Below are the code and all the weights of a small trained network. Each question names an input and a target symbol and asks about switching units off, where a switched-off unit gives its printed mean instead of its output.

import numpy as np


def w(rows, s, z=0):
    codes = np.array(rows[::2]) - 128.0
    scale = np.full(codes.shape[1], s)
    scale[-1] = z or s
    return codes * scale


def f(y):
    return y / 2 * (1 + np.tanh(0.7978845608 * (y + 0.044715 * y**3)))


def softmax(a):
    e = np.exp(a - a.max(-1, keepdims=True))
    return e / e.sum(-1, keepdims=True)


def log_softmax(a):
    a = a - a.max(-1, keepdims=True)
    return a - np.log(np.exp(a).sum(-1, keepdims=True))


def net(x, mask):
    ids = ['ΞΠαβζηθλμ'.index(c) for c in x.split()]
    T = len(ids)
    res = E[ids] + P[:T]
    u = 0
    for l in range(2):
        r = res
        for j in range(3):
            rows = slice(2 * j, 2 * j + 2)
            q, k, v = (r @ M[l][rows].T for M in (Q, K, V))
            z = softmax(np.where(np.tri(T) > 0, q @ k.T / 2**0.5, -1e9)) @ v
            o = O[l][rows]
            res = res + np.where(mask[u + j], z, o[:, -1]) @ o[:, :-1]
        u += 3
        y = f(res @ A[l][:, :-1].T + A[l][:, -1])
        res = res + np.where(mask[u : u + 4], y, B[l][:, -1]) @ B[l][:, :-1]
        u += 4
    return log_softmax(res[-1] @ U[:, :-1].T + U[:, -1])


Q, K, V, O, A, B = {}, {}, {}, {}, {}, {}
E = w([
[180,221,173,119],'Ξ',
[152,240,61,219],'Π',
[194,242,197,124],'α',
[177,254,217,120],'β',
[248,67,119,199],'ζ',
[61,123,253,68],'η',
[220,26,137,11],'θ',
[31,48,124,38],'λ',
[40,59,108,181],'μ',
],0.0077)
P = w([
[101,148,251,205],'0',
[149,243,154,84],'1',
[165,252,86,43],'2',
[160,229,94,52],'3',
[161,210,105,67],'4',
[156,179,114,69],'5',
[147,148,121,79],'6',
[132,117,142,91],'7',
[123,112,165,109],'8',
[118,70,169,103],'9',
[110,40,175,119],'10',
[98,3,184,122],'11',
[101,6,205,144],'12',
[104,19,230,149],'13',
],0.0038)
Q[0] = w([
[173,153,142,87],'0.h0',
[143,154,143,152],'0.h0',
[127,150,115,100],'0.h1',
[124,154,94,118],'0.h1',
[176,163,240,1],'0.h2',
[83,75,31,254],'0.h2',
],0.005)
K[0] = w([
[112,104,133,133],'0.h0',
[102,129,119,133],'0.h0',
[108,124,122,132],'0.h1',
[115,126,128,136],'0.h1',
[53,2,85,53],'0.h2',
[188,243,187,166],'0.h2',
],0.0082)
V[0] = w([
[155,135,131,145],'0.h0',
[93,141,120,140],'0.h0',
[139,134,144,84],'0.h1',
[84,130,125,145],'0.h1',
[167,217,116,255],'0.h2',
[37,91,114,154],'0.h2',
],0.0088)
O[0] = w([
[91,111,146,131,165],'0.h0',
[151,165,78,162,93],'0.h0',
[134,130,110,58,209],'0.h1',
[144,146,110,158,67],'0.h1',
[62,118,71,253,65],'0.h2',
[156,212,86,94,4],'0.h2',
],0.0052,0.0018)
A[0] = w([
[233,56,131,153,194],'0.n0',
[154,190,101,243,255],'0.n1',
[1,33,123,134,239],'0.n2',
[101,65,173,69,234],'0.n3',
],0.0072,0.0033)
B[0] = w([
[253,57,54,155,193],'0.n0',
[131,177,16,223,223],'0.n1',
[11,70,110,29,207],'0.n2',
[139,88,160,48,253],'0.n3',
],0.0055,0.0037)
Q[1] = w([
[97,204,80,85],'1.h0',
[137,84,131,239],'1.h0',
[65,18,201,87],'1.h1',
[49,18,60,123],'1.h1',
[241,169,158,90],'1.h2',
[3,92,152,99],'1.h2',
],0.0049)
K[1] = w([
[33,69,41,89],'1.h0',
[217,187,41,234],'1.h0',
[70,207,216,65],'1.h1',
[88,255,167,166],'1.h1',
[31,26,86,120],'1.h2',
[216,199,147,181],'1.h2',
],0.0062)
V[1] = w([
[196,224,142,172],'1.h0',
[59,1,86,99],'1.h0',
[56,164,186,127],'1.h1',
[230,2,15,156],'1.h1',
[19,47,116,96],'1.h2',
[49,155,105,198],'1.h2',
],0.0058)
O[1] = w([
[158,97,166,229,3],'1.h0',
[81,132,75,24,155],'1.h0',
[3,200,168,111,65],'1.h1',
[212,6,53,151,44],'1.h1',
[31,154,36,66,242],'1.h2',
[30,114,144,166,3],'1.h2',
],0.005,0.00055)
A[1] = w([
[104,216,46,130,254],'1.n0',
[71,147,255,70,77],'1.n1',
[176,136,254,139,174],'1.n2',
[175,106,192,132,150],'1.n3',
],0.0073,0.0052)
B[1] = w([
[2,79,110,85,231],'1.n0',
[218,227,57,175,255],'1.n1',
[147,150,200,153,222],'1.n2',
[163,122,188,133,179],'1.n3',
],0.0084,0.0047)
U = w([
[116,123,135,157,2],'Ξ',
[110,160,6,204,59],'Π',
[112,122,189,186,152],'α',
[113,151,213,178,156],'β',
[209,93,97,187,166],'ζ',
[172,226,118,154,93],'η',
[182,58,209,74,94],'θ',
[140,154,1,35,125],'λ',
[26,63,111,65,245],'μ',
],0.0063,0.0044)

Each question gives the input, a string of symbols that net reads in full, and the target symbol t.
The units are the heads (2 rows each of Q, K, V and O) and the neurons (one row each of A and B). Each row of codes is followed by its name. A weight is (code - 128) times the scale printed after its matrix; where a second scale follows, it is the last column's (O, A, B and U).
mask holds one flag per unit, layer by layer, with each layer's heads first. A switched-off unit (its flag False) gives its mean, the last column of its rows in O or B, instead of its output. The means were averaged over made-up inputs and are rounded, as every weight is.
A unit's drop is (log p(t) with every unit on - log p(t) with that unit switched off) / (log p(t) with every unit on - log p(t) with every unit switched off).
The circuit of an input: a set's keep is (log p(t) with only the set's units on - log p(t) with every unit switched off) / (log p(t) with every unit on - log p(t) with every unit switched off). Starting from the 12 units with the biggest drops (on a tie, the unit counted first), units are removed one at a time, each time the one whose removal leaves the highest keep (on an exact tie, the one counted first), for as long as the keep stays at least 0.8.
units of the circuit, in order: the units of the circuit, biggest drop first
top k neurons: the k neurons with the biggest drops, biggest first
which heads matter: for each layer, one digit per head in row order, 1 if its drop is at least 0.15 and else 0, layers parted by /
input λ Π η, target η: which heads matter : 001 / 010
input λ Π α β ζ ζ, target ζ: which heads matter : 001 / 110
input ζ α β, target ζ: units of the circuit, in order : 1.h1, 0.n0, 0.n2, 1.h0
input Π ζ Ξ, target ζ: units of the circuit, in order : 1.h1, 1.h0, 0.n2, 0.n0
input λ λ θ λ β α α Π β λ μ β λ Ξ, target λ: units of the circuit, in order : 1.h2, 0.h2, 0.n2, 1.h0
input Ξ β Ξ α ζ λ μ Π λ α α, target λ: units of the circuit, in order : 0.h2, 1.h2, 0.n2, 1.h0
input λ β α μ Ξ, target μ: units of the circuit, in order : 1.n0, 1.h2, 0.n2, 1.n1
input ζ μ α Π Ξ β β θ μ α α η, target η: which heads matter : 000 / 010
input λ λ β Π β α ζ λ μ β, target μ: which heads matter : 000 / 101
input μ λ Ξ, target μ: units of the circuit, in order : 1.n0, 1.h2, 1.n1
input Ξ β Ξ α, target β: which heads matter : 000 / 101
input Ξ α β μ μ α, target μ: which heads matter : 001 / 001
input Ξ η μ, target μ: which heads matter : 001 / 000
input θ Ξ Ξ, target θ: which heads matter : 001 / 011
input ζ β α, target ζ: which heads matter : 000 / 110
input λ β η ζ β β α λ Ξ α Π α η λ, target λ: top 3 neurons : 1.n1, 0.n2, 0.n3
input Π θ α β, target θ: which heads matter : 001 / 010
input Ξ λ β Ξ Ξ θ μ μ α, target μ: top 3 neurons : 0.n2, 1.n0, 1.n1
input θ α ζ α α α α Π β λ β, target λ: top 3 neurons : 0.n2, 0.n3, 0.n1
input α ζ α Ξ β Π λ β, target λ: top 2 neurons : 0.n2, 0.n1
input Π θ θ Ξ ζ η θ, target θ: which heads matter : 001 / 000
input Π Ξ ζ, target ζ: top neuron : 0.n1
input ζ α α β β α λ Π λ θ, target λ: top 3 neurons : 0.n2, 0.n3, 0.n1
